In the rows, zero is written as 128.
Here are made-up elements, facts about them, and rows of numbers that follow some of those facts. Name the element behind each unnamed row.

Facts:
milen β:fula piplus grute Ψ:333 Σ:stiskel
drestan β:trekam flolosken Ψ:683 Σ:lubil
flumor Ψ:683 Σ:lisel
gelos Ψ:952 Σ:lolak
steplofe β:pitrom pliste staflok grute Ψ:683
bozu Θ:pomor sagrim ritror Ψ:683
ritror β:grute Ψ:110 Σ:muklum
drozor Ψ:333 Σ:lafes
beskeklu β:fiskita tesodro Ψ:333
niflu Ψ:333 Σ:ketasar
brudrugri Ψ:333 Σ:funul
mubir β:pitrom Ψ:110 Σ:nemes
bedim Ψ:110
midrok Θ:dreklin tasti Ψ:110
nonitror Θ:dreklin β:pitrom davu baflir Ψ:952
fledri Ψ:333 Σ:ploteku
gizuvul β:bedim grute Ψ:333 Σ:drestan
geskebul β:lafes grute Ψ:333 Σ:gofak
vugrun Ψ:683 Σ:fula
sudapo Ψ:110 Σ:fluzem
pebagra β:nidim ligran Ψ:333
tiklil Ψ:683 Σ:gupes
skodra β:funul drofli Ψ:683
ploteku Ψ:110 Σ:kistatrik
nomam Θ:pomor meflar famak β:grikles grute Ψ:110
kopatum Ψ:333
todak Θ:greple fodru Ψ:952 Σ:plamam
dregrutuk β:pitrom plepok Ψ:952 Σ:drofli
tomol Θ:pomor β:rologrom baskul staflok Ψ:110
tibrebru Θ:ritror β:pliste geskebul Ψ:110 Σ:baflir
tesodro Ψ:683
redrek β:pluval vinuk plozes Ψ:952 Σ:kizan
plamam β:nogrom grako Ψ:683 Σ:flolosken
nogrom Θ:pomor β:grute Ψ:683 Σ:greple
greple Ψ:333
grute Ψ:333
tuloste β:dunim Ψ:333 Σ:goplilo
grikebok Ψ:333 Σ:tuloste
dreklin Θ:kopatum sagrim Ψ:952
lafes β:pitrom Ψ:952 Σ:trekam
pilegra β:fiskita funul Ψ:952 Σ:davu
drator Ψ:110 Σ:skeplo
pluval β:beskeklu Ψ:952 Σ:flesen
trekam β:ritrir Ψ:333 Σ:pebom
roplosta Ψ:333 Σ:zubur
zubur Ψ:333 Σ:pefaluk
lolak Θ:meflar Ψ:110 Σ:flagus
meflar Θ:pomor ritror Ψ:110 Σ:diskel
noril Ψ:952
groke β:lafes Ψ:333 Σ:todak
dapa β:pitrom bastir grute Ψ:952
doplor Θ:goplilo Ψ:110
rotur Θ:pomor Ψ:333 Σ:flidu
zifum Ψ:952 Σ:stosok
skeplo Ψ:683 Σ:tramik
fiskita β:grute Ψ:333 Σ:givo
sekagri Ψ:333 Σ:nistota
ravefor Θ:pomor β:nidim Ψ:333 Σ:fodru
staflok β:lafes plidulu Ψ:110 Σ:ravefor
fluzem Ψ:333 Σ:dunim
drofli β:nogrom grute Ψ:952 Σ:grikles
gema Θ:pomor Ψ:110 Σ:bozu
dunim β:gumul grute Ψ:333 Σ:gumul
pomor β:nidim grute Ψ:333 Σ:dapa
lomida Θ:meflar β:pitrom Ψ:110 Σ:pokon
vinuk β:grako Ψ:683 Σ:kopatum
zaflu β:drofli Ψ:110
rologrom Θ:pomor β:pitrom Ψ:683
zipobruk Θ:kopatum β:rikle grute Ψ:952
trela Ψ:333 Σ:vebru
stera Ψ:333 Σ:bipel
fula Θ:rotur klistir β:grute Ψ:110
drelom β:plidulu Ψ:110 Σ:baskul
nemem Θ:kopatum sagrim β:piplus Ψ:333
steper Θ:ligran Ψ:333 Σ:zifum
boplel Θ:bozu β:plidulu grute Ψ:333 Σ:vugrun
roska Θ:zipobruk β:pitrom funul grute Ψ:333 Σ:trogril
baskul β:bedim tibrebru Ψ:333 Σ:steper
skiflo β:steplofe Ψ:952
famak Θ:pomor fuvor Ψ:110
grosimo Ψ:683 Σ:kloklu
bipel Ψ:333 Σ:drator
bibezal Ψ:683 Σ:piplus
nemes Ψ:952
rikle β:plepok Ψ:333 Σ:vuzun
muklum Ψ:110 Σ:grifa
lupal β:tesodro Ψ:333 Σ:grosimo
pitrom β:grute Ψ:333 Σ:fligek
flidu Θ:plidulu famak Ψ:952 Σ:klistir
biflo Ψ:952 Σ:lupal
kloklu β:steplofe Ψ:333 Σ:roplosta
safo β:ritror Ψ:333 Σ:meflar
goplilo β:gizuvul grute Ψ:333 Σ:mobrun
tasti β:nidim Ψ:110
teti Θ:rologrom β:plepok Ψ:110 Σ:mubir
trogril Ψ:683 Σ:steplofe
ligran Θ:sagrim Ψ:333
noku β:fula Ψ:110
vigram β:dunim Ψ:110 Σ:drisonun
vuzun β:nomam grute Ψ:333 Σ:plabur
pliste β:grute Ψ:110 Σ:sagrim
gupes Ψ:333 Σ:fledri
nidim β:pitrom tesodro grute Ψ:333 Σ:brudrugri
lisel Θ:pomor kistatrik Ψ:683 Σ:luskis
baflir β:pitrom grute Ψ:110 Σ:skavo
klopler Θ:ravefor fodru Ψ:110
tramik Ψ:333 Σ:staflok
klistir β:vustis nistota grute Ψ:333 Σ:suvo
flupi Ψ:333 Σ:grute
pefaluk β:grute Ψ:683 Σ:nemem
guflu Ψ:110 Σ:groke
funul Ψ:110 Σ:bibezal
flesen β:geskebul Ψ:333 Σ:stestibrim
plabur Θ:ketasar β:zaflu plidulu Ψ:333
fodru Θ:pomor Ψ:333
nistota Θ:pomor meflar β:pitrom fiskita Ψ:683
pozastus β:pitrom pliste grabi grute Ψ:333
milil Ψ:333
diskel Ψ:110
pebom β:grute Ψ:333 Σ:sudapo
davu β:vinuk lisel Ψ:333 Σ:tiple
ridre β:pliste grute Ψ:333 Σ:guflu
piplus β:pliste Ψ:110 Σ:pilegra
goklom Ψ:110
viste β:grute Ψ:333 Σ:vustis
fuvor Θ:greple Ψ:952
bastir Θ:kopatum β:fula Ψ:333
tiklo Ψ:333 Σ:plidulu
vebru Θ:fodru β:pebagra Ψ:110 Σ:fuvor
plidulu Θ:midrok β:grute Ψ:683 Σ:nadrom
ketasar Θ:pomor Ψ:110 Σ:noril
sagrim Θ:ritror β:ligran Ψ:683 Σ:pluval
kistatrik Θ:tifle meflar Ψ:110 Σ:roska
bevos β:pefaluk Ψ:683
skufudrul β:drestan Ψ:333 Σ:safo
lubil β:staflok Ψ:683 Σ:grabi
nira β:rologrom grute Ψ:110
tiple Ψ:110 Σ:flupi
bustir Θ:zipobruk tifle Ψ:110 Σ:nomam
grifa Ψ:333 Σ:plozes
flolosken Θ:meflar Ψ:683
stiskel Θ:nemem ritror β:funul tibrebru grute Ψ:683 Σ:zadek
stestibrim Ψ:110 Σ:goklom
givo β:groke geskebul rikle Ψ:683 Σ:drelom
plepok Ψ:333 Σ:grako
zadek Θ:sagrim β:kloklu rikle Ψ:683 Σ:skozu
tifle β:pliste Ψ:952 Σ:milen
moben Θ:ploteku milil pebagra Ψ:110 Σ:tibrebru
mobrun Ψ:110 Σ:biflo
pokon β:nidim Ψ:333 Σ:noku
grabi β:gumul Ψ:683 Σ:stera
flagus Ψ:110 Σ:viste
fligek Θ:ritror β:lubil Ψ:110 Σ:lomida
vustis Ψ:110 Σ:plepok
stiroflek β:tesodro grute Ψ:952 Σ:trela
grako Θ:stiskel zipobruk β:pitrom plepok Ψ:333 Σ:zuzam
skozu Ψ:333
gumul Ψ:110 Σ:geskebul
luskis Ψ:333 Σ:grikebok
skavo β:vuzun Ψ:110 Σ:redrek
gofak Θ:zadek Ψ:333 Σ:pomor
ritrir β:rologrom fiskita grute Ψ:333
zuzam Ψ:683 Σ:skufudrul
stosok β:bustir Ψ:333 Σ:ritror
grikles Ψ:110 Σ:ridre
nadrom Ψ:333 Σ:fiskita
drisonun β:grute Ψ:333 Σ:dregrutuk
suvo Ψ:333 Σ:stiroflek
skekan β:sagrim grute Ψ:110 Σ:doplor
kizan β:gumul milen Ψ:952 Σ:drozor
plozes Ψ:110 Σ:nogrom

Some rows with their names:
[142  86 130  83 148 147 140 125 149 193  65 147 114  98 192 117 132 182
  93 137  93 216 121  91 121 119 194]: pomor
[130 114 145 184 154 117 123 117 127 109 128 114 145  89 115 144 115 142
 128 121 120 158 150 115 133 132 111]: skiflo
[137 149 152 178 123 122 126 119 139 150 146 147 142 157 155 138 141 124
 117 139 148 137 165 108 100 112 115]: geskebul
[124 126  96  85 149 132 144 150 121 132 141 118 105 141 117 153 135 115
 110 147 131  91 105 136 114 138 167]: ploteku
[114 130 120  98 146 111 132 136 119 141 170 133  92 162 105 121 117 115
 155 123 135  81  96 138 144 144 133]: grifa
[111 132 128  88 142 128 149 146 112 113 169 132  84 171 109 139 141 101
 150 117 134  68  91 140 141 139 148]: muklum
[123 134 100 101 140 116 120 141 124 145 154 116 104 143 110 125 115 126
 135 135 133  90 109 146 132 143 136]: trela
[137 147  91  85 134 119 127 132 125 132 141 112 109 131 102 130  95 131
 130 139 128  95 115 151 131 146 141]: bipel
[106 124  86 115 137 125  90 139 130 143 159 125 129 151 122 119 128 123
 117 145 135  89 103 141 132 123 131]: grikebok
[143 152  99  90 135 125 132 137 126 139 145 111 118 121 104 124  93 125
 131 139 130  94  99 146 129 143 130]: skeplo
[133 108 162 178 169 102 110  94 118 110 125 103 146  92  92 145 104 157
 132 119 114 186 142 130 141 134 128]: pozastus
[147 149 135 119 146 120 121 105 128 120 130 121 125 131 113 126  94 153
 128 134 120 145 138 132 124 124 142]: skufudrul
[118  95  94 127 141 115 133 151 114 112 118 103 117 111  88 163 133 107
 131 130 132  89 101 151 137 163 130]: diskel
[122 138  96 103 137 118 121 137 125 144 161 118 107 141 104 125 116 118
 135 142 137  90 109 146 134 142 134]: brudrugri
[125 131  95 108 144 116 119 139 121 143 153 117 112 138 105 129 114 122
 132 138 135  93 106 145 131 146 130]: flupi
[133 137 101  76  95 149 122 164 133 143 135 134  88 103 141 107 120 132
 155 105 129  87  73 154 170 129 125]: todak
[124 130 102 105 138 118 119 137 119 146 157 123 105 146 103 126 120 116
 135 139 138  92 106 147 135 139 134]: tiklo
[117  97 123 153  72 120 142 133 134 143  71 140 150  94 152 118 128 123
 151 107 126 133 112 125 148 144  82]: flolosken
[137 149 151 159 139 111 115 100 129 123 143 136 139 146 137 131 112 145
 123 138 126 156 147 116 117 113 124]: vuzun

Rows to name:
No name comes twice in this set of rows, the named rows included.
[116 122 123 192 107 102 150 118 134 101  98 140 155 149 142 181 147 118
 119 131 138 109 141 105 111 135 101] : bedim
[123 152 186 126 146 122 146 103 112  90 158 142 110 175 136 140 135 135
 142 107 122 132 123 108 131 108 141] : drelom
[129 108 151 143  79 133 128 127 129 105  72 137 126  94 152 135 137 139
 143  88 117 161 112 133 165 125 106] : nomam
[153 146 148 112 120 180 142 118 131  92  94 129 155 121 125  72 129 111
 122 109 119 168 207 129 111 123 112] : grako
[134 137 185 120 177 155 133 122 115 116 169 124 118 124 122 106 122 123
 131  86 111 141 146 116 132 112 142] : givo
[146 140 160  99  99 171 135 125 133 108  98 141 121 115 163 107 153 139
 124  96 114 170 139 126 139 102 144] : lomida
[111 122 118 210 100  96 149 118 145 135 108 148 176 140 150 160 126 116
 128 133 142  97 135 100 106 141  69] : tesodro
[113  48  82 115 147 109 152 135 112 155  63 108 144  96  87 104 130 113
 127 177 118 157 138 142 119 181 139] : kopatum
[152 128 151 103 147 137 113 100 135 143 113 133 116 110 152 117 113 170
 115 116 103 191 125 110 134 107 161] : klistir
[126 115 111 101 103 128 126 146 119 154 130 122 115 130 107  87 140 106
 153 159 146 124 130 164 139 140 126] : gofak
[116 104  99 132 132 114 126 155 109 106 133 101 117 116  83 162 134 103
 138 122 139  78 102 158 141 157 115] : doplor
[100 125  84 111 130 138  87 145 128 116 157 127 133 153 132 131 157 118
 101 138 134  81  97 135 126 109 148] : mobrun
[125 129 122 110  89 198 127 168 149 144 110 151 143 112 190  87 154 101
 115  73 127 112 135 113 132 110 103] : lisel
[114 100 163  96 127 132 184 104 127 127  67 173 124 164 177 104 158 135
 123 144 103 179 142  81 112 113 164] : ritror

The same elements again, as new rows of numbers:
Some elements and their rows:
[125 119 123 131 115 140 131 123 124 122 127 127 124 125 118 135 117 114
 129 127 122 125 136 132 127 131 120 132 122 129 117 136 126 123 127]: pokon
[137 134 130 148 112 158 129 142 120 118 135 131 123 152 119 141 116 111
 119 119 121 124 155 118 127 149 126 141 123 128 143 134 120 124 124]: zipobruk
[100 120 132 117 113 134 129 126 119 116 123 136 124 131 123 127 118 122
 121 134 124 126 119 122 126 114 120 131 121 130 152 135 120 124 130]: grako
[107 119 137 121 114 143 131 147 121 117 134 136 123 130 118 136 115 113
 123 118 121 125 128 122 127 113 118 134 123 130 160 139 129 123 124]: roska
[113 118 123 124 112 125 131 116 123 118 122 128 129 129 121 131 146 110
 121 152 134 155 117 126 130 115 123 133 162 127 142 135 129 121 141]: plepok
[143 118 122 132 115 137 129 132 129 128 125 135 124 125 119 129 117 133
 133 117 122 126 143 125 129 137 118 131 119 127 114 135 134 123 127]: dregrutuk
[110 122 130 124 128 124 134 117 131 124 126 139 124 128 141 120 122 125
 148 120 121 124 134 161 127 155 132 128 135 136 111 134 119 120 141]: zifum
[143 121 127 147 126 138 130 122 122 139 128 155 124 136 120 123 115 139
 141 113 122 126 184 144 128 140 119 131 123 137 116 136 131 122 134]: givo
[105 119 118 123 117 128 134 120 140 120 128 127 125 124 137 122 124 131
 143 128 126 125 121 135 131 120 129 127 127 126 112 134 123 125 129]: suvo
[114 121 120 124 112 123 131 120 148 123 125 128 125 127 137 118 134 128
 140 129 122 126 119 131 137 134 124 129 119 127 113 136 125 122 126]: tramik
[126 118 124 141 121 128 132 126 122 118 125 126 124 125 119 146 117 112
 130 126 122 131 148 129 128 118 118 133 134 127 144 137 134 122 126]: viste
[106 121 120 122 120 128 132 118 143 116 124 129 123 125 143 124 118 145
 140 130 126 125 118 122 134 123 124 126 123 126 112 133 125 119 129]: roplosta
[113 119 121 131 113 132 129 117 126 118 126 128 123 125 121 142 118 137
 129 142 122 126 119 122 127 133 118 131 128 125 122 135 129 123 134]: kloklu
[108 120 121 116 127 123 137 118 131 119 126 127 125 130 130 123 126 116
 138 122 123 127 126 129 140 113 130 126 142 125 112 136 126 123 124]: sekagri
[116 128 121 128 127 136 133 117 140 123 132 124 124 126 145 131 121 112
 122 120 121 126 118 127 128 172 139 128 120 126 112 135 119 131 131]: diskel
[113 118 138 121 111 130 131 120 119 146 121 145 137 148 121 137 133 155
 124 119 132 125 135 120 127 140 119 127 121 126 132 133 120 122 143]: nogrom
[ 98 119 142 120 113 126 131 134 122 121 131 129 125 129 120 126 120 129
 123 121 122 122 122 120 126 111 125 130 120 126 128 139 119 121 124]: fligek
[141 119 120 130 112 131 131 119 139 126 123 144 126 135 123 123 131 143
 128 121 126 126 134 121 136 159 119 129 120 127 110 134 135 127 137]: lubil
[108 120 121 123 112 129 133 119 150 120 128 127 126 123 133 123 135 123
 142 121 123 125 117 130 137 138 125 128 119 127 114 135 123 122 129]: tiple

Rows to name:
No name comes twice in this set of rows, the named rows included.
[100 123 147 122 119 128 134 118 123 122 138 146 124 132 143 121 120 119
 132 117 123 125 117 147 127 127 140 129 137 140 116 134 117 121 129] : steper
[114 118 132 123 110 130 129 118 122 121 121 158 128 165 117 125 134 110
 121 124 133 128 123 120 128 121 123 136 145 129 161 133 128 127 139] : plidulu
[135 122 124 121 114 128 129 119 124 153 124 129 142 157 123 144 144 126
 117 119 130 132 133 120 129 177 122 128 122 126 130 132 119 122 136] : rologrom
[109 152 123 124 110 136 131 127 126 119 148 127 125 146 133 120 125 108
 119 122 123 124 119 119 128 165 152 140 131 126 112 134 119 120 122] : kopatum
[106 119 134 124 113 122 130 118 118 116 124 127 130 158 126 134 135 107
 118 129 129 138 118 119 130 118 141 132 144 127 148 133 118 123 126] : ligran
[130 137 123 131 111 137 130 137 124 118 139 130 123 137 119 139 116 110
 120 119 122 126 123 121 126 156 128 145 121 128 128 134 120 125 124] : tasti
[106 120 143 125 114 133 130 140 115 121 126 127 125 129 116 142 115 122
 122 115 121 126 134 119 126 105 120 129 123 128 147 138 124 120 124] : boplel
[145 119 124 158 127 141 129 139 122 130 139 129 124 129 116 156 114 110
 123 120 121 135 166 120 127 132 118 130 118 133 127 138 128 121 123] : pozastus
[101 123 129 123 130 124 135 119 132 125 138 128 124 124 133 122 118 119
 156 118 120 125 131 160 128 128 127 128 138 137 110 135 120 121 127] : stosok
[128 117 126 135 113 136 128 140 121 174 126 127 133 126 117 143 121 110
 122 126 125 122 185 121 127 117 121 169 117 125 113 134 120 118 125] : pomor

